Below is a small trained network, with its code and all its weights. Each question gives an input and a class and asks what happens when units are switched off, that is, made to give their printed mean instead of their output.

import numpy as np


def w(rows, s, z=0):
    codes = np.array(rows[::2]) - 128.0
    scale = np.full(codes.shape[1], s)
    scale[-1] = z or s
    return codes * scale


def f(y):
    return y / 2 * (1 + np.tanh(0.7978845608 * (y + 0.044715 * y**3)))


def log_softmax(a):
    a = a - a.max(-1, keepdims=True)
    return a - np.log(np.exp(a).sum(-1, keepdims=True))


def net(x, mask):
    res = np.array(x, float).reshape(1, 7) / 4 @ E
    y = f(res @ A[0][:, :-1].T + A[0][:, -1])
    res = res + np.where(mask, y, B[0][:, -1]) @ B[0][:, :-1]
    return log_softmax(res[-1] @ U[:, :-1].T + U[:, -1])


A, B = {}, {}
E = w([
[96,113,107,201,171],'x0',
[156,62,132,178,14],'x1',
[47,134,105,212,111],'x2',
[148,132,121,194,101],'x3',
[158,197,170,136,128],'x4',
[152,105,233,171,142],'x5',
[128,2,77,84,169],'x6',
],0.0088)
A[0] = w([
[123,85,139,39,244,60],'neuron 1',
[115,49,119,175,194,186],'neuron 2',
[96,75,57,166,145,172],'neuron 3',
[143,94,152,184,227,183],'neuron 4',
[151,100,152,175,37,157],'neuron 5',
[66,31,134,189,134,131],'neuron 6',
[151,128,9,137,97,241],'neuron 7',
[64,138,12,66,136,146],'neuron 8',
[109,252,135,85,99,254],'neuron 9',
[212,21,196,66,101,138],'neuron 10',
[135,127,194,214,43,144],'neuron 11',
[119,133,41,96,146,111],'neuron 12',
[207,218,160,82,176,217],'neuron 13',
[119,86,125,83,74,123],'neuron 14',
[68,204,131,204,82,118],'neuron 15',
[181,246,107,121,129,224],'neuron 16',
[43,222,147,222,57,228],'neuron 17',
[93,173,143,219,173,238],'neuron 18',
],0.011,0.004)
B[0] = w([
[156,65,196,172,26,206],'neuron 1',
[50,191,216,60,173,189],'neuron 2',
[33,113,101,99,213,188],'neuron 3',
[123,141,184,122,131,176],'neuron 4',
[118,110,102,190,101,189],'neuron 5',
[128,149,148,126,179,194],'neuron 6',
[74,47,82,93,145,198],'neuron 7',
[95,9,81,169,119,208],'neuron 8',
[133,103,131,88,228,217],'neuron 9',
[89,253,129,137,73,222],'neuron 10',
[166,38,124,189,23,205],'neuron 11',
[81,101,108,165,121,171],'neuron 12',
[130,90,186,103,137,212],'neuron 13',
[156,158,85,147,143,160],'neuron 14',
[229,123,144,102,148,203],'neuron 15',
[111,115,168,80,208,203],'neuron 16',
[226,85,144,117,176,248],'neuron 17',
[208,116,173,89,167,205],'neuron 18',
],0.0078,0.013)
U = w([
[95,124,115,146,133,28],'0',
[128,145,180,114,78,188],'1',
[62,109,13,99,145,160],'2',
[134,77,97,250,78,196],'3',
[135,163,88,155,124,3],'4',
[208,86,119,165,105,85],'5',
[150,165,197,80,195,168],'6',
[160,246,105,146,105,131],'7',
],0.011,0.005)

Each question gives the input, the list of numbers given to net, and the class t.
The units are the neurons (one row each of A and B). Each row of codes is followed by its name. A weight is (code - 128) times the scale printed after its matrix; where a second scale follows, it is the last column's (A, B and U).
mask holds one flag per neuron, in row order. A switched-off neuron (its flag False) gives its mean, the last column of its row in B, instead of its output. The means were averaged over made-up inputs and are rounded, as every weight is.
A unit's drop is (log p(t) with every unit on - log p(t) with that unit switched off) / (log p(t) with every unit on - log p(t) with every unit switched off).
The circuit of an input: a set's keep is (log p(t) with only the set's units on - log p(t) with every unit switched off) / (log p(t) with every unit on - log p(t) with every unit switched off). Starting from the 12 units with the biggest drops (on a tie, the unit counted first), units are removed one at a time, each time the one whose removal leaves the highest keep (on an exact tie, the one counted first), for as long as the keep stays at least 0.8.
units of the circuit, in order: the units of the circuit, biggest drop first
k most important neurons: the k neurons with the biggest drops, biggest first
input [-6,-3,-4,-6,-4,-6,5], class 3: units of the circuit, in order : neuron 1; neuron 8
input [-6,8,4,1,6,1,1], class 3: units of the circuit, in order : neuron 5
input [-5,5,0,0,-8,-5,-6], class 3: 2 most important neurons : neuron 5; neuron 2
input [6,4,-4,0,7,1,5], class 1: 3 most important neurons : neuron 9; neuron 17; neuron 16
input [5,-1,-8,-5,-2,-7,-6], class 2: units of the circuit, in order : neuron 8; neuron 17
input [3,-1,-4,8,5,8,-7], class 5: units of the circuit, in order : neuron 11; neuron 17
input [-4,-7,-8,4,-1,-4,2], class 1: 2 most important neurons : neuron 1; neuron 17
input [6,-3,-5,-5,1,-1,4], class 1: 2 most important neurons : neuron 1; neuron 2
input [1,-3,-4,-4,6,-2,7], class 1: units of the circuit, in order : neuron 1; neuron 17
input [-8,-1,3,3,-5,1,2], class 2: units of the circuit, in order : neuron 1; neuron 17; neuron 18
input [-8,2,4,-8,-2,2,7], class 1: units of the circuit, in order : neuron 1; neuron 10
input [-4,5,-5,3,-2,0,6], class 7: 2 most important neurons : neuron 10; neuron 8
input [5,-7,-7,-2,-5,5,1], class 1: units of the circuit, in order : neuron 1; neuron 17
input [-2,4,5,4,-8,7,-5], class 5: 4 most important neurons : neuron 17; neuron 15; neuron 18; neuron 8
input [6,2,-5,6,-6,7,6], class 6: units of the circuit, in order : neuron 2
input [1,5,-6,6,5,-6,0], class 3: units of the circuit, in order : neuron 18; neuron 17
input [-8,6,3,8,-1,2,-8], class 5: 2 most important neurons : neuron 17; neuron 15
input [-8,5,-4,5,-4,1,-3], class 3: 2 most important neurons : neuron 11; neuron 5
input [5,2,-7,2,-3,7,-2], class 1: 2 most important neurons : neuron 8; neuron 10
input [2,4,6,-2,-6,-6,-3], class 2: units of the circuit, in order : neuron 3
input [0,1,6,7,0,5,5], class 6: 4 most important neurons : neuron 2; neuron 6; neuron 8; neuron 1
input [-8,8,4,1,2,-5,4], class 3: 2 most important neurons : neuron 5; neuron 9
